[   3  -35  447  -16 -200  154 -284  142  222 -219   13   71 -319  -98
  197    1  403  149   73 -113   44 -171   -4  -18 -128   57   60 -362
  257  -69  297   48 -334  -80  126  101  114   33   10]
biduf
[   0  -79  466   52  179  161  -18  -60 -204   91  -99  -77   80   96
   51 -236  241  -15 -151  -37  219  281 -229 -223  -16  -88   20 -285
  211  177 -158    9 -209  335    8  204  227 -124 -171]
noso
[-111 -165   -4 -115   18  -88 -223 -128 -145    9  -50   46  -31    1
   53   21  122  132 -195  231  140   -8   25  -32  168  -49  188  196
 -157 -125   22 -159   70 -240  -31   28  -62   87   -5]
Taf
[ -10  396  224    6  213 -129  286 -301 -387 -203  173  -92   81  -97
  129 -153  216  193 -183  -93 -243   88  273 -285    1 -232  217 -201
   -3 -127  323 -181  -42  284 -391  -73    2   -1   48]
Taf
[  35  -96   43   15  106   77   -5    0  -87   40   28  -65  -37    5
  -88  -47  -25    2  -48  -10   26   58 -116   12  -71   49   22  103
   29  -10 -119   36  -71   62  -37    7   42  -91  -15]
gogu
[  36    7  -81 -117  -67   83   -4  128  119  -48  -23  -61  -47   13
   54  -47  -14   -8  -87   72   59 -101  -80   95   13   47    7   18
   46   21  -11 -108 -168    8  -18  -34   70   21   25]
zuvob
[ -75 -186 -150 -184 -490  259   97  167  245  156  588  -98  101  -97
  514   60 -418 -177  333   87   47 -174 -315 -235   37  435 -196  162
  315 -184  -65 -165   22 -317   35  -27   77  114 -211]
noso
[ 106 -110 -141   67   13  132 -559  -30  -49 -218  232 -318   12 -110
 -191  135  390   -6  -46  -42  208 -328   10 -143  -90   37 -112 -101
   72   47  328 -289 -483 -315  311  215 -100   21 -180]
biduf
[ 288  269 -450 -180  102  216 -301  168  122 -221  -30   10 -151  103
   83  -39  112   45 -232  182  -95 -227  -98  291 -268 -130    9  -30
 -150  -93  140 -181 -229 -404  164  -23 -327  -93  275]
gogu
[ 16  67  45 -59  12  31  20  78 -20  -6  23 -45 -68  62  20 105  99  32
 -82  15 -16 -63  -8  17   0  16  19   4 -18 -52 130  94 -21  32 -30 -34
 -48  16  -7]
keme
[  -4  265    0   57   81  162  -86  185  106   59   28  -84 -132   27
  -29  118  195 -113 -109  -79  113  -66 -165  -18 -141   15   63  -99
   59  -52  136  -52 -133 -156   -4   67  -70  -29   46]
biduf
[ -40   99   32   62  154   17 -229 -104  -48  110   59  208   48   -3
 -174   50   50   72   59  102  -58  -91   73  103  -51  -49   29  271
  -69  -80  -23   23 -107 -156  -47   38 -166  -54   73]
zan
[ 119  -11 -119  -56  178  201 -162   57   27 -130  -75  -37  -81  -71
 -397 -178   10   78  -90   52  101 -157 -143   97  -47  -65 -127 -238
   89  302 -220 -260 -343   91   23   48  133 -141 -122]
keme
[  47  233  -66    6 -160   93   63  135  104   27  151  162  212 -160
  192  163   42  -93   43   86 -143 -307   71  -82 -102   32  -46   33
   27 -242  147 -240 -185  -14  -86  -91 -226   -1 -113]
keme
[  11  -17  -12  -90  -16   43  -81  166   -5   56   29  -99 -100   28
  121   70   64    4    5  -67  197  -43 -139    7  -38   59  -90  -74
   62  -65   14  -78  -65  -61   -9   44   60   84  -64]
zan
[   2    1   91  -56 -100  -72 -348   21   -4   57 -127   49  -50  129
   88   51   99   79  -12  -11  104   61 -149  -29   68  -27   -3 -156
  -54   91   89   26 -107   26    0  100  267 -165   16]
biduf
[ 194  145  -30   37 -109  199 -248  294  235 -108   80   61  -60   29
  324   28  182  -91   87   54   55 -305  -72  -31 -136  111  -79 -135
   78  -53   36 -246 -109 -197  198  -16 -153  -24  -20]
noso
[ -44 -162  416  123 -140  -91   -6 -100 -215  391  -12  182  -88  -10
   97  398  195   20  213  252    1  153  203   17   85   43 -128  477
 -173 -184   64  284  236   61   60  120   30   -2  210]
biduf
[  71  111  -17  -15   84  100 -121  132  -91   16 -153   26  -45   24
 -127    8   67  -98 -145   21   88  -80  -74  179 -137   -8 -196   -4
   88   73 -123  -17 -157  -41  109   49  -77  -84  -21]
gogu
[-121  -54  159   14 -196   31 -216  121   55  110   46   48   -7  -14
  177  237   -5   16  159  -76   88   29   -6   12   26  115  108  159
 -121 -135  291  131  170 -247  -14   13  -10   25   57]
keme
[ -14  167  -49  250   30  106  -20    1  338  -41  -85   48  -38   11
   62  215  376  -16  102   19  235   99  142 -162 -201 -139  -69 -276
   99  211  -55 -285  183  -28  161   14   12 -104   -1]
gogu
[ 131  112  -61  -50 -258   27 -102   99  161   88  -67   76  -38 -104
  265  -36   21  -27   66  -36 -131  -73 -167  118 -205   63  -19  -84
  -53   45  112   57   74 -201   78   87  -50   28   20]
noso
[-211  -58  131  100  313   69  -37 -117   62  398   45 -150 -186  124
 -232  353   48    8  -66  -83   17   36 -145  -90   31   10  -60  480
 -351   51   49  207  274 -206 -236  128  115 -108   99]
fos
[ 196   63  -15   29 -117  146  -53  141   36  -72  -45   50 -132  -61
   25  -76    8  -12  -65  -10 -104  -90  -75  142 -179  107   93  134
    2   -1   16  -23  -13 -163   62   37  -59  111   14]
fos
[  54  -88 -194  -64 -102  -83 -216  -65   94   14   11  -43  -41 -110
  -91  -61   71   62  -76  101  -40 -187  -59   61  -40  -46  -53  -90
 -135  131 -167  -60  -98  -48   37   10   23 -139  -26]
Taf
[ -14  -30    9   16   36   55   57    7 -139   29   46   67   21  -31
  -92   70  -89   39   92   25  -26   82   67   14   40  114  -18  183
   78  -93   34  -12  -49   -7   11   64   26   27   27]
zan
[  88 -241   80 -114 -132  326 -604   51  -67 -171   55   60  140 -228
 -394 -556 -174  111 -493  -24  -78 -570 -160  452  -53  194  311  -93
 -243  145 -176  123 -394 -591   57  113 -473  113  -33]
biduf
[-151  134  195  192   22  -27  -12   85   22  249  -41  158 -265  -84
 -171  150  278  -58  185 -142  -54   84  173 -133  -40    4  -89  -18
   80   92  -58  190  116   44   92   63   46 -142  247]
fos
[ 123  167  -75  104  138  160  244  161  101   44   -5  153  -10   39
 -151   20    3  -56  133   68  -45   73   57   36   23  103  -32   69
  -23   42  -39 -108  -81   53   33  -62 -142  -40   94]
gogu
[ -41  -41 -144  -12  149    2    2  -13 -103   30   -5   61  156  -99
 -129   77 -158   -8   18   38   18 -287  136   46   79  -41  -61 -105
  -63  -27  -95 -147 -202  -87  -32  -61  -43   42  -87]
gogu
[ -24 -165 -317   -3 -573  -94 -535   78  490  394  -58  281  215 -575
  374  523 -441  153  682  -46  302   -7 -245   98  171   50  136 -169
 -285  -45  130 -221  264 -671   -2   10   45   78 -310]
zuvob
[  86   70 -166   34  -45   17  -52   -9  114   -2  -87   57   48  -64
  -86  -25   77  -60  -47   65  -40  -39  -56  113 -162  -32 -106  -91
   58   61  -45 -113 -106   10   73   38   15 -123    1]
biv
[ -26  436 -148   46 -116   65  110  204  644  261   84  141 -190    7
 -169  199  151 -125  189 -192  -99 -116 -328 -206  -60   -5 -243 -241
  -14   40  124    1    9  209 -212   50   63 -185   87]
noso
[-130  -90   92  -27  278   -4   96   54 -133  -17  -23 -121  -60   69
 -132   75   90   56  -57 -147  135   43  -16  -80   -8  -18  -31   61
  146  -48   21   -1  -83  146 -125  -66   56   35 -190]
biduf
[  73   45 -152   36  163   95  -63   25 -167  -33   83   29   20   48
 -308  -13 -115  -46 -112  179  119 -172   73  124  119   67   47   29
 -113  -58 -171  -58 -122 -310   92  -51 -288   48   78]
biv
[ -59  132  128   48   25  160  -83    5   25  -35  -20  121  -25  -77
  -47  136  168   51   29  -19   47   72   17 -114  -82  -49   99   25
   72  -68  128 -101 -156  -83    9   34  -94  -87   16]
zuvob
[  99  301  177  241  245  231  320   -3  311   44 -238   48 -465 -176
 -341  269  355  -23  256  128  -29   86   35 -383  -46 -208   -3 -249
   86  180   20 -127 -165  192  176  181  -30 -250  323]
zan
[-274  651 -139   70 -216 -133  -86   17  555  365  -97  239  -68   86
  191  337  430   71 -107 -164 -377    4  -10 -155 -327 -307   30 -265
 -128  -98  381  271   37  -57 -210   41 -328 -228  100]
biv
[-332   37  216    8  165 -160  214 -159  112  334  102  142 -249   58
  -44  190  228   30  -14  108  -98   98  144 -285  190 -121  102  458
 -228 -122 -244  252  346    0 -153   32  -61   72  237]
Taf
[  80   40  -22  111   35   37 -177   80  -53   20  -82  -89  -37  -24
   47   20  -55  -75   20  -47   96  -90  -41  -85  -28  -68 -156  -45
   49   15  -88 -188 -108  -67   10   50   95  -58  -73]
zuvob
[ -86  176  134  -48   21  203  -70  155   66  121   97   20  -82   49
 -123   70   -2  -14  -11   19  138  -26 -121  133  -98  152  120   52
  -75   93   65   64  151 -274  -62    5 -162   -9   57]
noso
[-174   25  174   90 -137 -154   94 -143   76  -30  125  -41 -107 -132
  113  155 -117   28  361   31  -29   60  133  -64  265  -37  -84  -64
 -229  -29   70  -33  350  196  -85 -119   90 -206  191]
fos
[  67 -126  -21   34 -158   91 -257   20  172  -84   54   51  105  -80
  -51   10  -48   62  -34  -19   11 -166  -50  162   92  -28  -29 -192
  -46  174 -182 -104 -120  122  -22 -147  150 -116 -177]
keme
[ 102   43  -99   41   31  -52  -37  -66  -44  -46   55 -124  139  -92
   44   55   33    0   70  -75  -11   17   52 -110  -69 -101 -115 -281
   56  113  -68 -155 -185  220   74   22  132 -146  -94]
noso
[ -88  -30  148   42   90    7   -1    3  -28  141  -50  -17  -10   -7
  -10  194  197  -47  -13 -160   47   69   29  -64 -122  114 -210  180
  148   -9  186  -45   17   99  -57   72  107  -97   60]
gogu
[ -92   39   79  -49 -183  158 -138  255  254  -99  178   81  -86  -89
  119  197  -32   13  136 -158   66 -343   -1   26  132  179   25  -65
 -106 -129  181 -128   36 -259  -74 -109  -25  130   -4]
biv
[ -76  -71  -13  -67  -11  -84   75 -215  107 -114  -60  -89  -67 -175
  -66  -36   89  116 -102  -36   87  151  -72  -45  -91  -77   97  -51
   87   -2   23  -14  -70  -32  -52   48   46    9  -38]
keme
[  58   62 -121  117   97   51  136  -14  -19  -89   12 -148  -55  -10
  -77  -56   94  -44  -96   67   32  -90  -40  -88  -25  -68  -80 -120
   20    9 -161 -120  -93   54   21   25   11  -25 -118]
zan
[ 178  151 -184  -24 -158  -28 -159   73  181  -61  -67   75    9  -47
   85    0   77   12   -3   14 -134 -181  -26   51  -60 -111 -146 -387
   12  142  -14 -147 -118  134   76   -3   85 -111  -42]
biduf
[-236  -87 -354 -131 -481  -86  195  159  680  184 -244  -32   68  236
  519  207  -21   -9  144  420  346   52 -586  -35  -76  -30 -161  260
 -186  -26 -239  121  772  334 -161  -72  240 -331 -267]
Taf
[ 191 -310 -261 -290 -174  -83 -333  -76  -86 -157  -76  -54  -56 -138
   -1 -259   14  123 -311  225  -35 -205 -113  304  -58   29   -1   37
   39  126 -286  -26 -263 -146  205    1    8   19  -99]
gogu
[ -20   -9  -18  -45   93   20    0   60    7  121  107 -115 -130   42
  -51  150  166   90  -59  -67   81  -52    3  -54 -145   81    3  168
  -59  -86   59  123   70 -146  -71   14 -162   68   31]
zuvob
[  65  220   34   24  143  114   -9  -10  -75 -186  -24  -25 -124    6
  -65   50  163   98  -49  -84  -20   16  -11  -83 -169  -13  105   40
  154  -11  203 -117 -204  -34  -12   49  -11   22  -77]
fos
[  71   56  185   61  -46  109  129   65  123  110   34   52  -92 -137
   49  167   56  -13  236  -37   37   92  -11   14  -42   59   82  -49
 -103   46  128   21  206  -34  -10  -14   28    3  158]
noso
[  63  152  -23  -29 -165   99 -140   71  206 -142  -14   -7 -184 -117
  180  -61  160   49   49  -58 -192  -92  -64  202  -99   35  102  -89
  -36  122  170  -16    3  -47  113   16   13  -53  180]
zan
[ -44  323   43   36 -151  195  -97  246  -84 -146  417  217  249  100
   46 -131 -358   86  195  -24 -275 -440  287  235  -62  190  221  155
   29  -14   42   98  162 -121 -147 -197 -257  318 -238]
keme
[  54   64   15  -77 -141  -72  -98   32   40  -58 -127  -38  -64  -46
  110   56  181   36 -176  -52  -20 -147  -61  106 -238   23    8  -40
  -37  -40  184  108   20 -148    8   74  -60   48  -31]
biduf
[-805 -128 -144  359  316  -76  -10  180  687  268  -74   23 -200   -6
 -723  369  -97 -174    7 -263  362  -65  -79  122  815 -235 -167  465
 -149 -124 -413  362  584   37 -228 -347 -381  103 -284]
fos
[  -3  -60 -316 -394  -58 -103 -319  -87 -392  188 -131   42  275  101
 -366 -185 -257  113 -474  249  -87   83 -176  585 -141   58  245  336
 -110  138 -174  178 -368   48  -70   24  -55 -109  -11]
zuvob
[ 123  128  -58  -19 -355  151  -39  157  368 -190 -140  293  220 -156
  197  106  -57 -136   78   18   -4 -313  -56  296 -204  132    0 -155
   13  -80  327 -364    5  -74  -13  -86    4   32   62]
biduf
[ -10  -16  121  -65  -49  101 -206   99   66  -26   41   64  -45   82
  -74   99  -62  -15  -20    9   64  -48  -34  205  -87  178  -52  293
   77    3   28   47  -42 -183   44   19  -11   25   -1]
noso
[  -2   11  199   66  -51  172  265   65  120  -37    4  -45   -1   -3
  257  175   22  -27  264  -91   64  242  -49  -41 -119  190  -10  -60
  224   -2  275 -144  158  231   21   71  273    8   -6]
zuvob
[-164   -5   31   91   79 -199 -127 -109  -47   53 -148  -46  -87  106
 -222  -21  310   23  -80  -40   15  173   49   70  -75 -168  -22  -72
   30   31   68  240  -98  261   42   33   27 -176   77]
keme
[-166  473 -493  -33 -176 -313    3 -121  355 -372 -187 -123 -159   68
 -204 -196  206  102 -512 -178 -288 -130 -142  270 -316 -398  151 -248
 -185   85   48  224  256  113 -302 -227  -91 -112 -173]
Taf
[  85  114 -316 -142 -142   47 -281  128  200  -58   70   52   29  -16
   89  -16  -30  -11  -32  104 -136 -426 -154  116  -38   19 -100  -18
 -156   14  -16 -124  -39 -156   37   38    1  -25  -94]
zuvob
[  57   64  -27   62  -33  115  -45   42   92  -57   36   44   22  -77
  -70   35  127  -36   49   83   30  -22   34  -40  -23  -22  -29  -98
   73   66   15 -141 -117   20   95  -12  -22 -117  -10]
gogu
[ -33  119 -125   13   13  -30  138  -70  -32   98   19  156  196 -162
   86   66  120  -73  156    1 -146  113   85  -56 -219    8   10  221
   93 -197  267  -87  -60   27   16   52 -121  -56  163]
keme
[ -86 -132  -38  -53 -218  -31  -48   66  194   97   26   17  -96    1
   75  116   16   51   85   40  112  -54 -100  112   46  121   -2  108
  -41  -91  139  139  194 -173  -20   22   13  170  -71]
Taf
[  15   52  -38  -15 -128  172   -6  221  202  -17   77  110   71    1
   -6  110  -37  -50   74   67  -19 -149  -30  160   -6  126   12   99
    1  -13   76  -29  -44  -58   21  -79  -32   41 -115]
noso
[ 117  -66   -8    3   53   24    8   40   14   39  -49   40  -51  -10
  -31   -2  -20  -77   64   66  -71 -164  -23  -12   14  -43 -230   -7
    9   52 -184 -118 -140  184   62  -13   70  -77  -14]
fos
[ 204  136 -270  168  106  -75  -45   61 -235 -263 -134 -133  -35  -12
  110 -315  296 -116 -176  135 -182  -57  114   -8 -260 -234 -112  -69
  173 -162  -96 -225 -351  114  260   13 -253  -82 -100]
zan
[  92  342 -869 -272 -685  192 -383  231  655  -49  -45  639 -171  264
 -276 -250  147  358  373  899   53 -129 -149  639  141 -104 -202 -377
 -275  554   43   32  322 -400  237 -219 -119 -341  159]
biv
[ 157   18  -41   75  222  182 -116   36   11  -77  -88 -163 -173  157
  -26 -120  152   21  -67  -17   62   31 -236  -95 -243  -37 -110 -135
  203  101 -121  -86 -279  115  120  125   52 -214  -53]
Taf
[ -72  -21   88   43   62   72  -48   21  -88  -25  180  -27   46   44
 -100  159  -11    5   52    8   13   17  136  -71   63   76   82  168
  -45  -92  118  -31 -144 -107    9  -48 -102  -28   15]
biduf
[  75  -22  222   24 -157  138 -428  182   68   -2  119  -61  -11  -58
  100   90  -57  -92  201 -276  121  -45   -7  175  -24  226 -176 -310
   54  117  366 -345 -330 -177   37  115  383  -31   89]
zuvob
[  34  -41 -100   90    5   48 -127  -39   61   79   64  -52    4 -136
  -84   10  -16  -46   82  -12   52  -10   16   12  -28   -9  -66    7
  -34  117 -127 -116  -68 -163   91   44  -11  -63   58]
Taf
[-140 -172   68  -77   49   16 -295   -5  149  170  -24  121 -215   21
 -356   62  117    4   20  193  146   50  -36   88  147   84    9  242
   18  154 -128   22  -24 -164  171   88  -48  -50  156]
noso
[  15   87  -27   -4  -70  111   93  138  152   16   62 -122  -92    9
   73   40   10  -80   12  -45  -15   18 -151   87  -56  104  -66   23
    3   28   86    3   70  -44   -4    0   13   21  -72]
zuvob
